Below is a small trained network, with its code and all its weights. Each question gives an input and a class and asks what happens when units are switched off, that is, made to give their printed mean instead of their output.

import numpy as np


def w(rows, s, z=0):
    codes = np.array(rows[::2]) - 128.0
    scale = np.full(codes.shape[1], s)
    scale[-1] = z or s
    return codes * scale


def norm(h):
    return h / np.sqrt((h * h).mean(-1, keepdims=True) + 1e-5)


def f(y):
    return np.maximum(y, 0)


def log_softmax(a):
    a = a - a.max(-1, keepdims=True)
    return a - np.log(np.exp(a).sum(-1, keepdims=True))


def net(x, mask):
    res = np.array(x, float).reshape(1, 5) / 4 @ E
    u = 0
    for l in range(2):
        y = f(norm(res) @ A[l][:, :-1].T + A[l][:, -1])
        res = res + np.where(mask[u : u + 14], y, B[l][:, -1]) @ B[l][:, :-1]
        u += 14
    return log_softmax(norm(res)[-1] @ U[:, :-1].T + U[:, -1])


A, B = {}, {}
E = w([
[125,128,126,128,130,128,128,127,128],'x0',
[124,127,127,128,129,127,126,124,127],'x1',
[163,141,111,83,118,81,148,172,55],'x2',
[147,10,152,162,106,106,173,151,147],'x3',
[170,146,103,152,200,75,135,97,158],'x4',
],0.013)
A[0] = w([
[142,113,137,108,145,80,103,78,228,27],'0.n1',
[121,242,112,93,121,119,114,113,64,128],'0.n2',
[142,189,180,172,121,214,114,118,246,201],'0.n3',
[40,209,116,121,173,184,92,85,153,192],'0.n4',
[99,149,150,108,120,139,129,98,98,2],'0.n5',
[130,52,133,133,140,85,140,141,84,4],'0.n6',
[121,100,159,110,162,85,108,167,87,43],'0.n7',
[105,47,124,151,142,196,129,102,231,122],'0.n8',
[158,126,113,138,200,56,112,98,157,162],'0.n9',
[135,175,139,120,160,129,132,124,129,72],'0.n10',
[148,147,133,112,162,65,109,118,130,27],'0.n11',
[168,144,127,152,218,76,150,113,154,156],'0.n12',
[126,171,86,136,193,121,137,116,115,52],'0.n13',
[84,98,125,172,130,170,128,98,214,94],'0.n14',
],0.011,0.0035)
B[0] = w([
[135,76,109,224,181,97,89,83,55,174],'0.n1',
[123,154,197,138,226,166,101,153,74,244],'0.n2',
[168,69,51,85,93,102,141,86,141,227],'0.n3',
[127,62,75,98,62,96,165,106,112,245],'0.n4',
[129,184,63,167,130,186,127,135,60,143],'0.n5',
[144,102,63,82,122,135,90,51,141,180],'0.n6',
[129,160,74,83,113,166,168,104,119,154],'0.n7',
[47,179,212,118,139,154,88,148,134,230],'0.n8',
[75,161,95,147,172,56,192,188,129,214],'0.n9',
[181,183,139,132,102,129,167,129,194,162],'0.n10',
[199,138,120,140,40,143,95,228,206,161],'0.n11',
[16,166,91,131,163,43,164,179,130,218],'0.n12',
[162,150,164,91,88,133,115,173,248,178],'0.n13',
[176,186,182,135,170,154,120,174,129,204],'0.n14',
],0.015,0.011)
A[1] = w([
[152,137,146,135,113,131,151,112,125,45],'1.n1',
[174,82,5,129,93,52,181,83,175,3],'1.n2',
[161,170,104,131,172,49,129,106,162,147],'1.n3',
[112,84,123,170,185,116,144,85,127,79],'1.n4',
[126,144,94,131,113,106,134,109,90,85],'1.n5',
[94,85,93,172,91,67,176,165,110,142],'1.n6',
[117,170,177,163,99,162,124,97,174,85],'1.n7',
[231,57,68,92,44,158,154,37,122,50],'1.n8',
[206,97,162,107,156,168,95,88,123,96],'1.n9',
[112,84,62,60,84,87,159,93,125,180],'1.n10',
[120,148,112,186,178,106,166,115,185,49],'1.n11',
[169,120,163,195,161,122,145,132,110,97],'1.n12',
[154,156,162,143,126,135,130,98,129,126],'1.n13',
[168,94,150,138,112,95,140,158,111,84],'1.n14',
],0.017,0.0029)
B[1] = w([
[131,139,126,119,133,113,140,137,131,128],'1.n1',
[175,122,173,76,167,220,156,40,114,251],'1.n2',
[151,97,184,142,129,120,141,115,203,213],'1.n3',
[116,132,106,152,180,84,158,114,118,155],'1.n4',
[138,123,135,143,116,111,121,117,171,157],'1.n5',
[147,116,125,113,89,201,101,84,128,207],'1.n6',
[134,89,137,159,128,121,132,111,177,156],'1.n7',
[50,142,123,178,91,53,77,254,125,226],'1.n8',
[123,137,123,135,73,214,115,120,96,154],'1.n9',
[161,129,40,149,112,103,179,98,145,246],'1.n10',
[126,132,101,120,113,110,85,152,20,192],'1.n11',
[107,124,103,95,122,88,112,101,95,142],'1.n12',
[118,84,138,90,91,128,156,130,107,138],'1.n13',
[105,174,97,129,114,134,130,111,126,132],'1.n14',
],0.027,0.016)
U = w([
[83,122,21,161,23,119,104,190,114,228],'0',
[196,89,68,107,148,131,184,10,181,247],'1',
[122,184,148,81,119,222,73,174,8,40],'2',
[168,198,187,85,189,71,126,217,183,55],'3',
[65,52,221,155,96,202,66,105,180,29],'4',
[63,97,147,172,226,41,77,95,75,82],'5',
],0.013,0.0016)

Each question gives the input, the list of numbers given to net, and the class t.
The units are the neurons (one row each of A and B). Each row of codes is followed by its name. A weight is (code - 128) times the scale printed after its matrix; where a second scale follows, it is the last column's (A, B and U).
mask holds one flag per neuron, layer by layer. A switched-off neuron (its flag False) gives its mean, the last column of its row in B, instead of its output. The means were averaged over made-up inputs and are rounded, as every weight is.
A unit's drop is (log p(t) with every unit on - log p(t) with that unit switched off) / (log p(t) with every unit on - log p(t) with every unit switched off).
The circuit of an input: a set's keep is (log p(t) with only the set's units on - log p(t) with every unit switched off) / (log p(t) with every unit on - log p(t) with every unit switched off). Starting from the 12 units with the biggest drops (on a tie, the unit counted first), units are removed one at a time, each time the one whose removal leaves the highest keep (on an exact tie, the one counted first), for as long as the keep stays at least 0.8.
circuit, biggest first: the units of the circuit, biggest drop first
top k neurons: the k neurons with the biggest drops, biggest first
k most important neurons of layer l: the k neurons of layer l with the biggest drops, biggest first
input [-2,-2,6,0,7], class 3: top 2 neurons -> [0.n4, 0.n3]
input [-3,-5,0,7,-3], class 4: top 3 neurons -> [0.n4, 0.n3, 0.n8]
input [3,1,-1,1,-8], class 4: 2 most important neurons of layer 1 -> [1.n10, 1.n8]
input [7,0,-5,-8,-1], class 0: circuit, biggest first -> [1.n8, 0.n12, 0.n4]
input [2,-4,0,0,-1], class 0: top 3 neurons -> [1.n8, 0.n9, 0.n12]
input [-3,2,1,0,2], class 3: top 4 neurons -> [0.n4, 0.n3, 1.n10, 1.n3]
input [5,-6,-7,-8,0], class 0: 3 most important neurons of layer 0 -> [0.n12, 0.n9, 0.n4]
input [-5,6,-7,3,0], class 4: most important neuron of layer 1 -> [1.n10]
input [-5,-7,0,6,-5], class 4: 3 most important neurons of layer 1 -> [1.n10, 1.n8, 1.n2]
input [-8,1,6,8,0], class 0: top 3 neurons -> [1.n8, 0.n12, 0.n9]
input [1,-1,1,-7,5], class 3: circuit, biggest first -> [0.n2, 0.n13]
input [0,8,-6,7,0], class 4: 4 most important neurons of layer 0 -> [0.n8, 0.n9, 0.n12, 0.n14]
input [5,-1,-5,-1,-2], class 0: top 2 neurons -> [0.n3, 1.n8]
input [0,-3,-2,-6,-1], class 0: 3 most important neurons of layer 0 -> [0.n4, 0.n12, 0.n9]
input [-4,-3,-7,-3,-1], class 0: top 4 neurons -> [1.n8, 0.n12, 0.n9, 0.n3]
input [-6,8,3,-6,5], class 3: most important neuron of layer 0 -> [0.n2]
input [-7,-7,5,0,3], class 3: top 4 neurons -> [0.n4, 0.n3, 1.n10, 1.n2]
input [1,-4,-1,-7,-2], class 0: top 4 neurons -> [0.n4, 1.n8, 0.n12, 0.n9]
input [2,7,5,3,0], class 0: 2 most important neurons of layer 0 -> [0.n12, 0.n9]
input [4,-7,-8,-1,-8], class 0: top 4 neurons -> [0.n3, 0.n2, 0.n4, 0.n12]
input [5,-1,8,0,-7], class 2: top 4 neurons -> [0.n4, 0.n3, 1.n10, 1.n8]
input [-3,-4,-6,2,2], class 5: top 2 neurons -> [0.n8, 0.n1]
input [5,-2,-7,2,3], class 5: 2 most important neurons of layer 0 -> [0.n8, 0.n14]
